Below is a small trained network, with its code and all its weights. Each question gives an input and a class and asks what happens when units are switched off, that is, made to give their printed mean instead of their output.

import numpy as np


def w(rows, s, z=0):
    codes = np.array(rows[::2]) - 128.0
    scale = np.full(codes.shape[1], s)
    scale[-1] = z or s
    return codes * scale


def f(y):
    return y / 2 * (1 + np.tanh(0.7978845608 * (y + 0.044715 * y**3)))


def log_softmax(a):
    a = a - a.max(-1, keepdims=True)
    return a - np.log(np.exp(a).sum(-1, keepdims=True))


def net(x, mask):
    res = np.array(x, float).reshape(1, 5) / 4 @ E
    y = f(res @ A[0][:, :-1].T + A[0][:, -1])
    res = res + np.where(mask, y, B[0][:, -1]) @ B[0][:, :-1]
    return log_softmax(res[-1] @ U[:, :-1].T + U[:, -1])


A, B = {}, {}
E = w([
[130,123,124,119,128,119,131],'x0',
[114,211,134,156,211,39,54],'x1',
[253,145,58,142,114,168,45],'x2',
[123,102,120,147,131,127,116],'x3',
[43,185,35,95,72,135,49],'x4',
],0.015)
A[0] = w([
[144,193,92,163,203,40,89,109],'neuron 1',
[87,144,68,114,67,153,138,156],'neuron 2',
[6,141,155,90,153,107,70,142],'neuron 3',
[104,91,126,133,30,143,173,172],'neuron 4',
[153,86,162,121,194,116,222,241],'neuron 5',
[166,152,170,138,240,68,114,133],'neuron 6',
[182,169,34,117,116,158,73,93],'neuron 7',
[233,91,135,145,108,171,143,211],'neuron 8',
[79,168,73,133,132,84,78,62],'neuron 9',
[48,106,163,143,140,118,175,254],'neuron 10',
],0.015,0.0088)
B[0] = w([
[174,225,133,187,168,158,181,230],'neuron 1',
[56,90,89,55,164,116,77,194],'neuron 2',
[64,146,108,128,97,53,177,227],'neuron 3',
[111,151,183,45,172,145,92,215],'neuron 4',
[103,133,210,157,139,187,138,254],'neuron 5',
[152,152,151,247,89,102,61,223],'neuron 6',
[109,113,96,135,134,229,135,218],'neuron 7',
[206,85,118,107,90,143,173,233],'neuron 8',
[96,113,131,101,176,150,207,194],'neuron 9',
[21,248,201,132,158,132,127,246],'neuron 10',
],0.015,0.025)
U = w([
[116,152,159,124,201,212,199,207],'0',
[78,141,125,45,165,77,73,97],'1',
[217,53,151,86,57,153,184,254],'2',
[120,74,53,73,107,190,79,115],'3',
[104,154,167,189,107,76,76,26],'4',
[102,149,93,120,127,36,245,72],'5',
[249,142,98,181,120,134,97,116],'6',
],0.013,0.0039)

Each question gives the input, the list of numbers given to net, and the class t.
The units are the neurons (one row each of A and B). Each row of codes is followed by its name. A weight is (code - 128) times the scale printed after its matrix; where a second scale follows, it is the last column's (A, B and U).
mask holds one flag per neuron, in row order. A switched-off neuron (its flag False) gives its mean, the last column of its row in B, instead of its output. The means were averaged over made-up inputs and are rounded, as every weight is.
A unit's drop is (log p(t) with every unit on - log p(t) with that unit switched off) / (log p(t) with every unit on - log p(t) with every unit switched off).
The circuit of an input: a set's keep is (log p(t) with only the set's units on - log p(t) with every unit switched off) / (log p(t) with every unit on - log p(t) with every unit switched off). Starting from all 10 units, units are removed one at a time, each time the one whose removal leaves the highest keep (on an exact tie, the one counted first), for as long as the keep stays at least 0.8.
circuit, biggest first: the units of the circuit, biggest drop first
most important unit: the unit with the biggest drop
k most important neurons: the k neurons with the biggest drops, biggest first
drop of u: that unit's drop, to one decimal
input [3,5,-6,6,-1], class 4: circuit, biggest first => neuron 6
input [3,0,-6,-8,6], class 1: 3 most important neurons => neuron 2; neuron 1; neuron 8
input [-7,0,3,8,3], class 3: circuit, biggest first => neuron 10; neuron 5
input [7,0,-4,-5,5], class 1: 3 most important neurons => neuron 2; neuron 1; neuron 8
input [-6,8,0,-6,-1], class 4: 2 most important neurons => neuron 6; neuron 8
input [-3,6,3,5,0], class 6: circuit, biggest first => neuron 10; neuron 5
input [-5,-2,1,-4,-8], class 2: circuit, biggest first => neuron 8; neuron 10
input [3,0,-6,2,6], class 1: 3 most important neurons => neuron 2; neuron 1; neuron 8
input [3,-7,1,5,-6], class 2: 3 most important neurons => neuron 8; neuron 1; neuron 10
input [0,4,0,-7,-8], class 4: 2 most important neurons => neuron 6; neuron 5
input [3,6,-2,-3,1], class 5: 2 most important neurons => neuron 3; neuron 9
input [-3,3,5,6,0], class 6: 2 most important neurons => neuron 10; neuron 5
input [8,0,4,8,0], class 2: 2 most important neurons => neuron 10; neuron 6
input [1,1,2,4,-7], class 6: most important unit => neuron 6
input [3,7,0,4,6], class 5: 2 most important neurons => neuron 3; neuron 5
input [7,8,-3,2,4], class 5: drop of neuron 3 => 0.5
input [-8,0,8,0,-2], class 2: drop of neuron 8 => 0.2
input [-7,6,-6,2,1], class 5: drop of neuron 3 => 0.7
input [-4,-1,8,-7,-5], class 2: drop of neuron 2 => 0.0
input [8,-2,5,-5,1], class 3: most important neuron => neuron 7
